Below are the code and all the weights of a small trained network. Each question names an input and a target symbol and asks about switching units off, where a switched-off unit gives its printed mean instead of its output.

import numpy as np


def w(rows, s, z=0):
    codes = np.array(rows[::2]) - 128.0
    scale = np.full(codes.shape[1], s)
    scale[-1] = z or s
    return codes * scale


def f(y):
    return np.maximum(y, 0)


def softmax(a):
    e = np.exp(a - a.max(-1, keepdims=True))
    return e / e.sum(-1, keepdims=True)


def log_softmax(a):
    a = a - a.max(-1, keepdims=True)
    return a - np.log(np.exp(a).sum(-1, keepdims=True))


def net(x, mask):
    ids = ['αβγδεηλμξτφψω'.index(c) for c in x.split()]
    T = len(ids)
    res = E[ids] + P[:T]
    q, k, v = (res @ M[0].T for M in (Q, K, V))
    z = softmax(np.where(np.tri(T) > 0, q @ k.T / 2**0.5, -1e9)) @ v
    res = res + np.where(mask[0], z, O[0][:, -1]) @ O[0][:, :-1]
    y = f(res @ A[0][:, :-1].T + A[0][:, -1])
    res = res + np.where(mask[1:9], y, B[0][:, -1]) @ B[0][:, :-1]
    return log_softmax(res[-1] @ U[:, :-1].T + U[:, -1])


Q, K, V, O, A, B = {}, {}, {}, {}, {}, {}
E = w([
[183,94,57],'α',
[66,155,148],'β',
[139,112,65],'γ',
[144,118,54],'δ',
[87,135,18],'ε',
[211,74,167],'η',
[125,120,2],'λ',
[142,113,60],'μ',
[95,140,191],'ξ',
[168,101,73],'τ',
[185,95,50],'φ',
[192,99,236],'ψ',
[58,163,71],'ω',
],0.0075)
P = w([
[111,72,132],'0',
[95,146,159],'1',
[70,131,102],'2',
[110,94,200],'3',
[193,132,3],'4',
[66,126,155],'5',
[91,128,23],'6',
],0.029)
Q[0] = w([
[44,2,81],'h1',
[223,228,29],'h1',
],0.0082)
K[0] = w([
[122,23,130],'h1',
[156,248,159],'h1',
],0.012)
V[0] = w([
[229,65,12],'h1',
[1,160,16],'h1',
],0.01)
O[0] = w([
[213,102,69,35],'h1',
[65,2,63,253],'h1',
],0.019,0.00048)
A[0] = w([
[36,130,253,2],'n1',
[91,54,90,46],'n2',
[188,85,239,138],'n3',
[164,176,161,92],'n4',
[255,158,14,22],'n5',
[211,187,116,27],'n6',
[103,166,221,92],'n7',
[63,166,59,66],'n8',
],0.01,0.0082)
B[0] = w([
[98,153,28,179],'n1',
[202,205,244,254],'n2',
[55,205,52,197],'n3',
[121,106,220,170],'n4',
[1,200,86,188],'n5',
[154,32,169,165],'n6',
[188,36,65,179],'n7',
[211,44,196,231],'n8',
],0.0076,0.0087)
U = w([
[174,65,112,29],'α',
[171,144,174,182],'β',
[111,112,76,127],'γ',
[131,88,103,137],'δ',
[7,113,142,11],'ε',
[121,87,112,96],'η',
[131,89,97,149],'λ',
[121,114,79,145],'μ',
[68,202,159,255],'ξ',
[77,103,105,90],'τ',
[106,58,179,60],'φ',
[120,90,109,112],'ψ',
[16,100,204,111],'ω',
],0.013,0.0028)

Each question gives the input, a string of symbols that net reads in full, and the target symbol t.
The units are the heads (2 rows each of Q, K, V and O) and the neurons (one row each of A and B). Each row of codes is followed by its name. A weight is (code - 128) times the scale printed after its matrix; where a second scale follows, it is the last column's (O, A, B and U).
mask holds one flag per unit, heads first, then neurons. A switched-off unit (its flag False) gives its mean, the last column of its rows in O or B, instead of its output. The means were averaged over made-up inputs and are rounded, as every weight is.
A unit's drop is (log p(t) with every unit on - log p(t) with that unit switched off) / (log p(t) with every unit on - log p(t) with every unit switched off).
The circuit of an input: a set's keep is (log p(t) with only the set's units on - log p(t) with every unit switched off) / (log p(t) with every unit on - log p(t) with every unit switched off). Starting from all 9 units, units are removed one at a time, each time the one whose removal leaves the highest keep (on an exact tie, the one counted first), for as long as the keep stays at least 0.8.
units of the circuit, in order: the units of the circuit, biggest drop first
k most important neurons: the k neurons with the biggest drops, biggest first
drop of u: that unit's drop, to one decimal
input β β ε η ω λ τ, target ξ: units of the circuit, in order	[h1]
input ω ε η, target φ: units of the circuit, in order	[h1; n2; n3]
input γ ω α ε δ, target φ: 2 most important neurons	[n8; n2]
input ε η ε δ ω η, target φ: units of the circuit, in order	[h1; n2]
input β ω β ω ω η ξ, target ω: units of the circuit, in order	[h1; n8]
input ω η β, target φ: units of the circuit, in order	[h1; n8; n2]
input η ω η β, target β: 3 most important neurons	[n7; n4; n5]
input ε ε β φ ψ ε, target φ: units of the circuit, in order	[h1; n2; n3]
input η τ η ξ, target β: 4 most important neurons	[n7; n4; n5; n6]
input β η ξ η η ψ, target ε: units of the circuit, in order	[n1; n2]
input ω τ τ, target φ: units of the circuit, in order	[h1; n2; n8]
input η γ η, target ξ: units of the circuit, in order	[h1; n5]
input η ε ω, target ξ: 3 most important neurons	[n5; n7; n8]
input η β ω η ψ ω, target β: units of the circuit, in order	[h1]
input η ω τ, target ξ: units of the circuit, in order	[h1; n5]
input ε φ ε ξ ε ξ, target φ: units of the circuit, in order	[h1; n2]
input β ε η ξ ω ω ε, target ε: 2 most important neurons	[n2; n1]
input β η τ ω, target ε: 3 most important neurons	[n1; n8; n3]
input ω ω μ ε ξ, target φ: units of the circuit, in order	[h1; n8; n2]
input φ η η ψ α, target ξ: units of the circuit, in order	[h1]
input β μ ε β τ λ ω, target ω: 2 most important neurons	[n8; n7]
input α φ δ η τ δ ξ, target ξ: 2 most important neurons	[n7; n6]
input ω α φ η η ξ β, target ξ: drop of n3	-0.2
input η α ε α, target β: drop of n2	-0.3
input ε η ε, target α: drop of n8	0.2
input ψ τ ω, target β: drop of h1	0.7
